Each row has a name. Each question is about the rows just above it.

[  0   2 -63 -63  23  38  37  31] -> K_927
[  1 -80  22 -60  22   1   1   1] -> K_775
[ 18  74 -26   6   5  58  54   2] -> K_859
Times [1] occurs in K_775:
4
Number of entries in [  1 -80  22 -60  22]:
5
How many times does K_859 hold [18]?
1
How many times does K_927 hold [37]?
1
Number of entries in [  1 -80]:
2

[-11   9   6  -8  -4   9  12  -1  -5  -6   2  -8  15  12  14   0  -9  11
 -13  12  -2   9 -10  26   4 -13  -2   9  20   8  -9   5   4  23   9   8
  12 -19   5 -16  16 -17  -7  -6   5  15   7   6  -2   3 -12] : K_937
[ 15  22   1  -3  12  26   8   3   7   0  18 -19  -7  -5   5 -15   2 -17
  -4  -4  20  15 -18   4  -4   4  13   2 -25 -12 -11  11  11  17   9  -2
 -15   3  13  -5   2  -5   8   4   0  28  -8  20  -7 -11  13] : K_502
[ -1 -17  32   0  10 -10  10   0   4   8  10  -2   1   7 -12  33  -7  17
   9  13 -21   4  46 -10   8 -13   3  18  14 -14 -24  55   1  34  -9  32
 -30  32 -22 -33  34   5  -4  -4  18  -7  32  -8 -21  40  -5] : K_347
[-13  27  -1  -6  22   0 -17  23 -19  17  -4 -11  27 -16  11  -7  -9  -7
   1  -2  11  12 -29  -8  -3  12   8  21   6  -4  13  -7 -13 -25 -14 -21
 -12 -16  27  19  20  -2  -8 -16  12   6 -18   2  -3  -7  10] : K_312
[-11  52  20 -19  39 -20   5  10  13  -7  52 -20 -20 -33   9 -22   1 -63
  -6 -19  48  14 -40  21 -24  -7  41  54 -49 -36 -43  19  36  24  54  -8
  10  -4  16 -21 -16 -23   6  27 -18  54  -4  58  13 -38  50] : K_397
[ 29  20  20  15  13 -14  33  27  10  16 -44  25  62  43  -6  22 -28 -25
 -15 -48  58  -5  13  -6  -8 -10  34 -35  25   8  28  -4  20 -45 -11 -31
  14   1 -15  18 -42   5  13  -4  45 -24 -58  39 -51   2  34] : K_223
How many entries does [ -1 -17  32   0  10 -10  10   0   4   8  10  -2   1   7 -12  33  -7  17
   9  13 -21   4  46 -10   8 -13   3  18  14] have?
29
Times [2] occurs in K_223:
1
Count of [34] in K_347:
2
How many entries does [ 15  22   1  -3  12  26   8   3   7   0  18 -19  -7  -5   5 -15   2 -17
  -4  -4  20  15 -18   4  -4   4  13   2 -25 -12 -11  11  11  17   9  -2
 -15] have?
37
Times [54] occurs in K_397:
3
Count the entries of [-13  27  -1  -6  22   0 -17  23 -19  17  -4 -11  27 -16  11  -7  -9]:
17
Count the entries of [-11  52  20 -19  39 -20   5  10  13  -7  52 -20 -20 -33   9 -22   1 -63
  -6 -19  48  14 -40  21 -24  -7  41  54 -49 -36 -43  19  36  24  54  -8
  10  -4  16 -21 -16 -23   6  27 -18  54]:
46

[ 34   2 -36   2   2   2   2 -26 -54  81   2  34] : K_799
[ -4  23  -9  11   1 -12   3   1  -9  10   1  13] : K_276
[ 20 -55  -6  25   4 -11  24  -3   3   1   0  26] : K_288
How many times does K_799 hold [-55]?
0
How many entries does [ -4  23  -9  11   1 -12   3   1] have?
8
How many entries does [ 34   2 -36   2   2   2   2 -26 -54  81   2  34] have?
12
How many times does K_799 hold [2]?
6
Count of [2] in K_288:
0

[  5 -38   4 -13   4 -21  43  37  19  18  30 -19  14   1  26 -15 -12] : K_464
[-15  17  45 -32 -32  21  -5   5 -32  64   5 -27   5  17  31  54   9] : K_906
[ -7  -1  42 -25  13 -14 -32   0  37  -6  31 -51  28  26 -20   4  17] : K_790
Number of entries in [-15  17  45 -32 -32  21  -5   5 -32  64   5 -27   5  17  31  54   9]:
17
Count of [4] in K_906:
0

[-46  10  10  33]  K_18
[-46   2  10  -3]  K_40
[ 24  16   5 -40]  K_156
[  9   2   4 -24]  K_643
[-12  16   4  55]  K_370
[-12  16 -58  -1]  K_274
[-44 -28  80 -12]  K_590
Count the entries of [-12  16   4]:
3
How many entries does [24 16] have?
2
How many entries does [-46  10  10] have?
3
Times [10] occurs in K_18:
2
Count the entries of [-46   2  10  -3]:
4

[  1 -12   4  -3 -11   6  -8 -13  -8   1  11 -12  -7  19  -5   5   3   1
  -1  -6   2   3  30  11   5   6   2  13  16]  K_446
[ 13   5  23  -8 -17   1  -1  11   8   4   5   3   1 -22  -4   6 -12 -17
   7 -19   5  -1 -50  -3 -12  16   2  -4  14]  K_467
[  6   7   2   3  14  -9   0  -1  14   3 -11   4   6 -22  11 -11 -22   3
  10  -8  -6 -19 -34  -8 -15  17  13  -7  12]  K_78
[  1 -12   4  -3 -11   6  -8 -13  -8   1  11 -12  -7  19  -2  -8  -5   4
   0  -1  -6  26   3 -17  -4  -3   4  -4  -9]  K_833
[  5  -5 -17   7  26  -5  -1  -2  -2  -1   1   6  -1  13  10 -13  -3  15
  -4  10 -16  -5   8 -19   7   2   4 -11  -9]  K_905
[-11  10   0   5   0  -5   5   2   4  -2  -2   3   7 -22   4  -9  -5  -7
   4 -14   5 -11  -8   7  -1  -6  -4   8  -2]  K_501
[  6 -16   0  -6 -20   7   3  -3   1   8   4  -8 -11  25  -4  16   3   1
  -2  16   2  -5   3  18  -7  10   6  -1  14]  K_661
[-13  -8  11  -6 -28   9   1 -11  -7 -14   5  -5   2  22  -8   3  14   6
   4  -6   4  -5  62  23   5  -2  18   0 -11]  K_176
[  5   5   5  -3   6  -2  -7  -8   6   1 -15  -7   3 -13   1   0 -10   3
   7  -4   2   5 -13   2 -12  10   8   3  16]  K_851
How many times does K_176 hold [-6]?
2
Number of entries in [  5   5   5  -3   6  -2  -7  -8   6   1 -15  -7   3]:
13
How many entries does [  1 -12   4  -3 -11   6  -8 -13  -8   1  11 -12  -7  19] have?
14

[-23   7 -41  -6  -6 -23] -> K_620
[-15 -24  16  -2  33  33] -> K_687
[  8  27 -14  -8 -39 -36] -> K_514
[ -9  62  10 -34   8 -48] -> K_558
[ 24  32 -47 -24  32 -10] -> K_123
[  8  27 -14  -8   0 -49] -> K_962
[ -7  41  -7  -2  -3 -46] -> K_246
[  8  23 -30  -6   0 -32] -> K_555
How many times does K_687 hold [-24]?
1
Times [-24] occurs in K_620:
0

[ 70  64 -57  82  48 -11 -36] : K_261
[ 25 -48 -66  83  64  57  -7] : K_688
[ 64  64 -57  64  64  64  64] : K_247
How many times does K_247 hold [64]?
6
How many times does K_688 hold [-66]?
1

[-31  27  -8 -15 -33  26  34  -8   9   6  -5 -13  27   1  70   7 -53 -17
 -14 -13  18 -32  13 -18  42   3   0  24 -32  28  -1  35 -16   3  20 -19] = K_25
[ 22 -31 -18  15  17 -10 -17  -4  19 -20 -30   2  -3 -12 -56   2  25  39
  23  24 -40 -65 -11  -4 -15   6  18 -34  -1  11  -3 -44  26 -12  10  33] = K_791
[-29  26  -7 -14 -30  24  32  -8   9   6  -4 -12  25   2  67   6 -51 -17
 -14 -14  18  20  11 -17  38   4  -1  23 -30  26   0  35 -16   4  18 -19] = K_702
[-32  27  -8  -1  72  26  35  -9  10  -1  -5 -14  27   2  72   7 -56 -17
 -15 -14  19  20  12 -18  44   3   0  25 -32  29  -1  38 -17   0  21 -20] = K_862
[ 21 -28 -16  13  17 -10 -16  -3  17 -18 -26   3  -4 -11 -52   2  26  35
  21  21 -35 -58 -10  -3 -14 -31 -11 -31   1   8  -2 -41  24 -12   8  30] = K_229
[-32  27  -8 -15 -33  26  35  -9  10   5  -5 -14  27   2  72   7 -56 -17
 -15 -14  19  20  12 -18  44   3   0  25 -32  29  -1  38 -17   3  21  28] = K_874
[-28 -28  -7 -13 -27  23  30  -7   7   6  23 -12  23 -28  62   6 -47 -16
 -12 -12  16  18  11 -16  37   2  -1  22 -27  24   0  33 -15   3  17 -18] = K_392
[-28  24  -7 -13 -28  23  30  -7   7   6  -3 -12  23   2  62   6 -47 -16
 -12 -12  16  18  11 -16  37   2  17 -33   0  11  -3 -44  25 -11 -47  31] = K_899
Count of [-1] in K_862:
3
Times [-27] occurs in K_392:
2
Times [-47] occurs in K_899:
2
Count of [-31] in K_229:
2

[ 53  74  42 -77  -3] -> K_983
[ 46  58  34 -65   0] -> K_642
[-29 -29 -29 -29 -29] -> K_26
[ 2 24 10 -9 -8] -> K_898
[  7 -71 -38  63   7] -> K_419
Number of entries in [  7 -71 -38  63]:
4
How many times does K_419 hold [7]?
2
Times [-29] occurs in K_26:
5
How many times does K_983 hold [74]?
1
Count the entries of [46 58 34]:
3

[-19  26 -22  16  16  13 -26 -27  -6 -26 -16  -1  24 -12  -6  -2  22   2
   3 -22 -12   0 -15 -17  14  15  17 -30  20 -15 -10  12 -17  -4 -11  18
 -45   5  10  29 -18  -9  -9] = K_902
[-20   9   2   9  25  34  15  28 -22 -10  15 -20  -3 -29  17 -16  -3  12
 -21  13  15   2  28  -2 -16  -2 -11  -8   7  -8  14  21  -5  20   4  21
 -29 -18   5  17  14  19  -6] = K_727
[ 39 -70 -20   3  11   5 -39   3  -7   3  18  27 -13 -50 -17  20  -4  24
  49 -14  -1  -3  -4 -10  17   8 -26   3  -2  -1  24 -17  15 -10  -2 -16
   1  -3  -6  -6 -11  31 -13] = K_219
[ 23  -5  34  30  47  49  35 -14  -8 -24  21  -9  16  -3   0  13 -30 -16
  17  -8  14 -22   2 -31   8  23   0  17  -2 -25  50   6  -6  32  23  43
 -32   9 -10  -4 -21 -37   1] = K_654
[-20 -17 -19  -3  30  34  14 -43  -5   8 -10  12  14 -22  -1 -32 -10   3
  10  -6   2 -28   3  -6  10 -12   6  24  -6  -8 -27   1  16  22   7  -8
  -4  -9 -35  -6   0  24  18] = K_364
[-10  13 -44  33 -17  33  13  33 -10   2  -5  31   3  34 -15  -9 -14  25
  33  -6 -26 -12 -13 -24   2  -5 -26  14   8  -6 -11  11  33 -32  -3 -35
 -15  -7 -14  -3  -3   9  16] = K_75
[  6  -7  18  -4 -37   5  29  14   2 -13  15   4 -11  10  16  31 -28  30
 -24 -28  -9  -6  43 -47   5 -31   3  13   5  18   4  -7  40  18  11 -40
  -4  -9   7   0 -30  39  17] = K_731
[ 27 -19  20  -3 -14  -6 -10 -16  12   4  18  10   0 -18 -40   1  22  -1
 -22  13   1  46 -13  -2   1  14  27 -26  12  -3   6   3   4 -23 -30 -27
  24   5  -9  11   6   7  -1] = K_633
[ 24 -15 -10 -10  13  15  31  20   1   0  -1 -15  -7  -7  46  16   4  11
  12   2  17   6  -3  -5   0   9  -3  32  10  -7 -10  37  -2  11  20  14
 -17 -13   9  11  19  -4   7] = K_578
[  2  27 -35  20 -15  -8 -19  10 -16  11  15  36  -5  16  12  32  16  12
   2  24 -31  -6  -7 -23  35   1   7 -21 -32  35  28  16   4 -17  -4 -26
 -22   6   6   0 -13  36 -13] = K_393
[ -3   5  16  -4  19   1  38 -17 -15  -2 -10 -11  18 -13  28   0  -9   3
  14  16 -33 -30  -7   8  -1 -11  12  16  14 -10  28  -2 -10   5 -14  -6
 -17 -15  12  17 -12  23  12] = K_458
[-32  24   7  -4 -12  36   3   3  14 -10 -25 -15 -31 -15   3 -23 -44 -29
  -6  -1  29  -9  13   9  17   1   4   7  -9  39 -17  -7 -23   2 -11  -3
  35  18   2  26  -5  -2 -13] = K_212
How many entries does [ 23  -5  34  30  47  49  35 -14  -8 -24  21  -9  16  -3   0  13 -30] have?
17
Times [32] occurs in K_75:
0

[ 13  13   1   1   1 -72 -37  57  13  57] = K_963
[-12 -22  16  41 -36  16 -23  19  16  16] = K_809
[ -8 -18  18  26   7  14  65   0 -18 -53] = K_506
Count the entries of [ 13  13   1   1   1 -72 -37  57  13]:
9
Times [57] occurs in K_963:
2
How many times does K_809 hold [16]?
4
Times [1] occurs in K_963:
3
Times [-18] occurs in K_506:
2
Number of entries in [-8]:
1

[ 39  20  29 -67  40  28 -14  55  12  23   2] -> K_52
[-48 -40  53 -39 -15  37  -5 -55  53 -32  53] -> K_32
[-37 -32 -49 -32 -26  65  65 -53  65  66 -32] -> K_267
Number of entries in [-48 -40  53 -39 -15  37  -5 -55  53 -32  53]:
11
Count the entries of [ 39  20  29 -67  40  28 -14  55  12  23   2]:
11
Count of [53] in K_32:
3
Number of entries in [-37 -32 -49 -32 -26  65  65 -53  65  66]:
10
Times [65] occurs in K_267:
3

[-54 -52 -54 -47 -54 -54] -> K_728
[-43 -48 -48 -84 -48 -26] -> K_538
[-44 -44 -44  38 -55  38] -> K_532
Number of entries in [-43 -48 -48 -84 -48 -26]:
6
How many entries does [-54 -52 -54 -47 -54 -54] have?
6
How many times does K_728 hold [-54]?
4
Count of [-44] in K_532:
3
Times [-84] occurs in K_538:
1
Count of [-48] in K_538:
3
Number of entries in [-44 -44 -44  38]:
4

